Here is a tiny trained network, its code and every weight. The questions are about switching its units off for an input and a class, where a switched-off unit gives its printed mean instead of its output.

import numpy as np


def w(rows, s, z=0):
    codes = np.array(rows[::2]) - 128.0
    scale = np.full(codes.shape[1], s)
    scale[-1] = z or s
    return codes * scale


def norm(h):
    return h / np.sqrt((h * h).mean(-1, keepdims=True) + 1e-5)


def f(y):
    return y / 2 * (1 + np.tanh(0.7978845608 * (y + 0.044715 * y**3)))


def log_softmax(a):
    a = a - a.max(-1, keepdims=True)
    return a - np.log(np.exp(a).sum(-1, keepdims=True))


def net(x, mask):
    res = np.array(x, float).reshape(1, 7) / 4 @ E
    u = 0
    for l in range(4):
        y = f(norm(res) @ A[l][:, :-1].T + A[l][:, -1])
        res = res + np.where(mask[u : u + 5], y, B[l][:, -1]) @ B[l][:, :-1]
        u += 5
    return log_softmax(norm(res)[-1] @ U[:, :-1].T + U[:, -1])


A, B = {}, {}
E = w([
[49,66,210,177,108,174,42,127,176,128],'x0',
[67,84,87,23,87,203,117,172,135,165],'x1',
[67,158,88,191,159,60,184,89,192,24],'x2',
[102,92,42,135,206,171,83,11,76,187],'x3',
[186,128,133,120,185,85,98,47,159,73],'x4',
[4,206,234,140,85,31,134,32,170,135],'x5',
[82,126,255,134,131,72,222,146,101,179],'x6',
],0.0058)
A[0] = w([
[140,100,143,119,90,123,107,134,76,160,3],'0.n0',
[175,101,175,124,132,164,157,149,177,140,221],'0.n1',
[89,106,143,161,88,168,187,90,94,118,22],'0.n2',
[110,120,127,82,77,131,254,105,174,128,212],'0.n3',
[124,178,76,97,179,96,156,115,121,86,89],'0.n4',
],0.009,0.0016)
B[0] = w([
[204,165,57,46,166,85,89,87,60,72,159],'0.n0',
[198,166,190,173,173,81,124,175,162,132,195],'0.n1',
[100,199,174,124,251,168,172,109,116,150,138],'0.n2',
[136,254,59,135,130,63,168,154,80,136,254],'0.n3',
[169,106,55,71,59,123,203,12,63,64,242],'0.n4',
],0.0077,0.0033)
A[1] = w([
[34,168,184,116,209,156,145,159,46,113,77],'1.n0',
[146,143,34,157,121,129,132,124,181,75,64],'1.n1',
[184,152,206,170,164,70,163,101,119,72,195],'1.n2',
[95,163,131,115,118,159,137,95,55,104,176],'1.n3',
[63,143,202,69,53,71,1,39,188,169,7],'1.n4',
],0.0055,0.0014)
B[1] = w([
[91,106,105,177,14,47,131,75,141,242,161],'1.n0',
[160,83,79,175,119,93,104,29,107,178,211],'1.n1',
[168,78,149,89,161,147,169,126,123,82,254],'1.n2',
[67,76,165,114,91,101,152,187,185,140,190],'1.n3',
[172,255,182,93,167,138,65,38,157,119,224],'1.n4',
],0.0092,0.0029)
A[2] = w([
[61,59,169,248,253,71,158,134,129,183,251],'2.n0',
[117,80,81,85,52,232,98,123,55,178,173],'2.n1',
[146,121,45,150,155,74,186,145,60,137,149],'2.n2',
[109,131,192,206,35,135,242,23,147,28,124],'2.n3',
[93,185,94,144,198,123,146,147,32,143,120],'2.n4',
],0.0052,0.0024)
B[2] = w([
[132,31,165,24,3,157,38,155,194,145,183],'2.n0',
[219,165,149,136,239,50,76,150,145,128,239],'2.n1',
[42,110,244,98,174,154,146,94,164,118,240],'2.n2',
[123,126,1,86,159,107,123,157,56,210,254],'2.n3',
[233,94,13,80,64,172,28,138,210,145,158],'2.n4',
],0.0063,0.0035)
A[3] = w([
[222,158,78,82,155,222,91,172,114,225,33],'3.n0',
[119,49,20,197,140,152,54,94,226,36,86],'3.n1',
[146,121,93,244,106,88,74,29,152,180,255],'3.n2',
[103,253,164,79,112,140,131,117,153,176,78],'3.n3',
[198,83,123,135,147,166,100,75,94,116,62],'3.n4',
],0.0062,0.0019)
B[3] = w([
[9,103,103,154,133,30,67,120,33,120,253],'3.n0',
[156,159,123,191,57,209,154,128,97,168,254],'3.n1',
[130,77,108,108,176,237,138,143,193,92,245],'3.n2',
[75,186,153,195,168,180,101,167,173,92,219],'3.n3',
[59,139,157,179,98,104,108,150,158,144,215],'3.n4',
],0.011,0.0042)
U = w([
[87,31,140,83,114,152,94,78,193,201,60],'0',
[221,86,197,93,149,91,157,186,127,87,183],'1',
[100,87,49,119,181,49,26,166,32,145,146],'2',
[151,119,32,62,134,82,210,60,119,81,254],'3',
[97,207,176,122,206,184,57,70,192,99,194],'4',
[169,75,35,212,114,249,104,80,143,114,88],'5',
[45,208,131,146,88,79,174,213,174,186,79],'6',
[156,91,148,158,94,162,77,192,139,119,6],'7',
],0.014,0.0026)

Each question gives the input, the list of numbers given to net, and the class t.
The units are the neurons (one row each of A and B). Each row of codes is followed by its name. A weight is (code - 128) times the scale printed after its matrix; where a second scale follows, it is the last column's (A, B and U).
mask holds one flag per neuron, layer by layer. A switched-off neuron (its flag False) gives its mean, the last column of its row in B, instead of its output. The means were averaged over made-up inputs and are rounded, as every weight is.
A unit's drop is (log p(t) with every unit on - log p(t) with that unit switched off) / (log p(t) with every unit on - log p(t) with every unit switched off).
The circuit of an input: a set's keep is (log p(t) with only the set's units on - log p(t) with every unit switched off) / (log p(t) with every unit on - log p(t) with every unit switched off). Starting from the 12 units with the biggest drops (on a tie, the unit counted first), units are removed one at a time, each time the one whose removal leaves the highest keep (on an exact tie, the one counted first), for as long as the keep stays at least 0.8.
circuit, biggest first: the units of the circuit, biggest drop first
unit that matters most: the unit with the biggest drop
top k neurons: the k neurons with the biggest drops, biggest first
k most important neurons of layer l: the k neurons of layer l with the biggest drops, biggest first
drop when u is switched off: that unit's drop, to one decimal
input [0,7,-1,-7,8,0,-6], class 5: circuit, biggest first : 3.n1, 1.n1
input [7,5,0,1,3,-8,4], class 2: circuit, biggest first : 3.n0
input [-3,-6,-3,4,5,4,3], class 3: 2 most important neurons of layer 3 : 3.n3, 3.n0
input [5,4,1,1,1,-6,-1], class 2: top 2 neurons : 3.n0, 2.n1
input [-6,-5,-1,8,-5,6,7], class 0: circuit, biggest first : 2.n0, 2.n4
input [2,-7,-2,-2,-8,3,-5], class 4: circuit, biggest first : 0.n3, 1.n4
input [3,-7,-7,-2,3,4,7], class 1: top 2 neurons : 1.n2, 0.n1
input [7,7,3,6,1,-7,0], class 2: top 3 neurons : 3.n0, 2.n1, 0.n4
input [7,-4,1,8,-6,-2,2], class 0: top 2 neurons : 2.n0, 0.n2
input [8,0,-2,-1,1,-1,8], class 1: top 4 neurons : 0.n1, 1.n2, 3.n0, 1.n1
input [6,1,-4,-8,6,1,-1], class 1: top 2 neurons : 0.n1, 1.n2
input [6,1,3,-6,6,-4,0], class 1: circuit, biggest first : 0.n1, 1.n2
input [6,1,-4,-5,5,-6,2], class 1: top 2 neurons : 0.n1, 2.n3
input [6,-2,8,6,4,3,5], class 0: top neuron : 2.n0
input [-3,-5,5,-2,7,-5,-3], class 5: 3 most important neurons of layer 0 : 0.n3, 0.n0, 0.n2
input [5,-5,3,4,-7,-1,-1], class 0: top 3 neurons : 2.n0, 0.n2, 1.n0
input [7,-1,-1,0,-3,0,-5], class 4: 2 most important neurons of layer 0 : 0.n4, 0.n3
input [1,-2,-7,-2,0,5,5], class 4: top 2 neurons : 1.n4, 3.n3
input [2,7,0,4,-7,5,-1], class 4: top 2 neurons : 1.n4, 3.n3
input [4,-2,4,8,5,3,-7], class 5: unit that matters most : 3.n1
input [0,4,3,-4,-1,4,-8], class 5: drop when 1.n1 is switched off : 0.2
input [6,-3,-6,6,-2,2,3], class 4: drop when 1.n1 is switched off : 0.1
input [6,8,-3,3,7,-8,0], class 2: drop when 3.n0 is switched off : 0.2
